Below is a small trained network, with its code and all its weights. Each question gives an input and a class and asks what happens when units are switched off, that is, made to give their printed mean instead of their output.

import numpy as np


def w(rows, s, z=0):
    codes = np.array(rows[::2]) - 128.0
    scale = np.full(codes.shape[1], s)
    scale[-1] = z or s
    return codes * scale


def norm(h):
    return h / np.sqrt((h * h).mean(-1, keepdims=True) + 1e-5)


def f(y):
    return y / 2 * (1 + np.tanh(0.7978845608 * (y + 0.044715 * y**3)))


def log_softmax(a):
    a = a - a.max(-1, keepdims=True)
    return a - np.log(np.exp(a).sum(-1, keepdims=True))


def net(x, mask):
    res = np.array(x, float).reshape(1, 8) / 4 @ E
    u = 0
    for l in range(2):
        y = f(norm(res) @ A[l][:, :-1].T + A[l][:, -1])
        res = res + np.where(mask[u : u + 9], y, B[l][:, -1]) @ B[l][:, :-1]
        u += 9
    return log_softmax(norm(res)[-1] @ U[:, :-1].T + U[:, -1])


A, B = {}, {}
E = w([
[122,95,134,104,3,61,167],'x0',
[252,124,179,177,125,110,125],'x1',
[141,86,32,146,142,181,122],'x2',
[186,57,133,188,169,209,106],'x3',
[148,102,181,189,162,121,75],'x4',
[172,127,148,79,58,244,129],'x5',
[68,214,138,227,115,129,113],'x6',
[71,112,218,201,162,145,199],'x7',
],0.0068)
A[0] = w([
[156,74,48,150,115,211,83,123],'L0N0',
[100,87,75,158,217,173,136,40],'L0N1',
[61,125,88,164,185,98,95,143],'L0N2',
[192,252,100,165,161,186,93,112],'L0N3',
[112,98,135,106,181,198,51,65],'L0N4',
[148,128,237,132,88,201,127,104],'L0N5',
[167,110,113,116,103,241,98,62],'L0N6',
[142,139,123,187,204,108,102,5],'L0N7',
[95,98,95,183,222,212,172,180],'L0N8',
],0.014,0.0028)
B[0] = w([
[180,51,134,119,100,155,18,222],'L0N0',
[164,98,132,137,231,163,152,213],'L0N1',
[89,154,201,126,111,85,92,222],'L0N2',
[48,215,163,117,111,110,115,223],'L0N3',
[133,126,172,120,192,63,172,200],'L0N4',
[149,161,52,143,253,102,105,207],'L0N5',
[180,93,88,66,100,169,92,208],'L0N6',
[146,22,155,75,123,118,137,197],'L0N7',
[131,109,191,87,217,115,122,254],'L0N8',
],0.016,0.008)
A[1] = w([
[148,105,139,54,47,163,214,32],'L1N0',
[133,159,79,62,152,142,176,154],'L1N1',
[151,162,99,78,122,116,173,30],'L1N2',
[151,142,127,87,141,172,66,200],'L1N3',
[48,186,144,168,140,162,140,113],'L1N4',
[215,130,160,248,167,139,181,4],'L1N5',
[160,102,157,143,61,249,126,62],'L1N6',
[193,179,108,112,132,33,94,124],'L1N7',
[93,64,148,121,182,180,195,140],'L1N8',
],0.016,0.0026)
B[1] = w([
[80,104,14,138,150,135,123,176],'L1N0',
[155,82,152,76,124,112,123,193],'L1N1',
[132,82,137,109,171,155,181,157],'L1N2',
[130,87,199,175,129,57,196,255],'L1N3',
[120,169,167,90,82,82,177,196],'L1N4',
[138,163,68,255,141,197,53,164],'L1N5',
[181,128,189,126,58,199,187,158],'L1N6',
[141,112,165,166,185,133,128,252],'L1N7',
[214,126,135,117,119,54,123,234],'L1N8',
],0.018,0.0068)
U = w([
[125,179,86,218,130,159,108,8],'0',
[49,222,164,104,79,89,166,155],'1',
[172,67,119,106,6,191,150,93],'2',
[67,104,37,92,100,143,182,2],'3',
[178,93,183,123,196,99,126,234],'4',
],0.014,0.0029)

Each question gives the input, the list of numbers given to net, and the class t.
The units are the neurons (one row each of A and B). Each row of codes is followed by its name. A weight is (code - 128) times the scale printed after its matrix; where a second scale follows, it is the last column's (A, B and U).
mask holds one flag per neuron, layer by layer. A switched-off neuron (its flag False) gives its mean, the last column of its row in B, instead of its output. The means were averaged over made-up inputs and are rounded, as every weight is.
A unit's drop is (log p(t) with every unit on - log p(t) with that unit switched off) / (log p(t) with every unit on - log p(t) with every unit switched off).
The circuit of an input: a set's keep is (log p(t) with only the set's units on - log p(t) with every unit switched off) / (log p(t) with every unit on - log p(t) with every unit switched off). Starting from the 12 units with the biggest drops (on a tie, the unit counted first), units are removed one at a time, each time the one whose removal leaves the highest keep (on an exact tie, the one counted first), for as long as the keep stays at least 0.8.
circuit, biggest first: the units of the circuit, biggest drop first
unit that matters most: the unit with the biggest drop
k most important neurons: the k neurons with the biggest drops, biggest first
k most important neurons of layer l: the k neurons of layer l with the biggest drops, biggest first
drop when u is switched off: that unit's drop, to one decimal
input [-3,8,5,-4,7,-2,6,-2], class 1: unit that matters most -> L0N3
input [7,-1,-8,-2,-1,-2,0,-6], class 3: 2 most important neurons of layer 0 -> (L0N5, L0N8)
input [5,-8,7,-4,-6,-4,-5,-7], class 3: circuit, biggest first -> (L0N5, L0N8, L1N0)
input [7,-3,-7,-7,-6,-1,8,-5], class 3: circuit, biggest first -> (L0N3, L0N5, L1N0, L0N8)
input [8,1,-4,7,-3,-6,-5,2], class 0: 2 most important neurons -> (L0N0, L0N8)
input [6,8,-8,-8,3,8,5,0], class 0: 3 most important neurons of layer 0 -> (L0N6, L0N3, L0N8)
input [8,-2,-6,-7,4,4,-8,-2], class 3: 2 most important neurons -> (L1N0, L0N8)
input [5,2,-2,1,-7,-3,0,-7], class 3: 3 most important neurons -> (L0N5, L1N0, L0N8)
input [-4,-4,8,6,-8,6,-8,-5], class 2: 2 most important neurons -> (L0N6, L0N0)
input [6,-5,3,-8,0,7,3,-3], class 3: 2 most important neurons -> (L1N0, L0N0)
input [6,5,7,-6,-8,-5,-6,7], class 3: 2 most important neurons of layer 0 -> (L0N5, L0N8)
input [5,-1,-7,-7,-8,-7,4,-3], class 1: drop when L0N0 is switched off -> 0.4
input [7,-4,0,-2,-8,-5,-5,7], class 3: drop when L0N8 is switched off -> 0.1
input [0,-8,7,-4,-8,-8,4,4], class 1: unit that matters most -> L0N2
input [4,-1,-4,-6,1,0,7,-2], class 1: drop when L0N0 is switched off -> 0.1
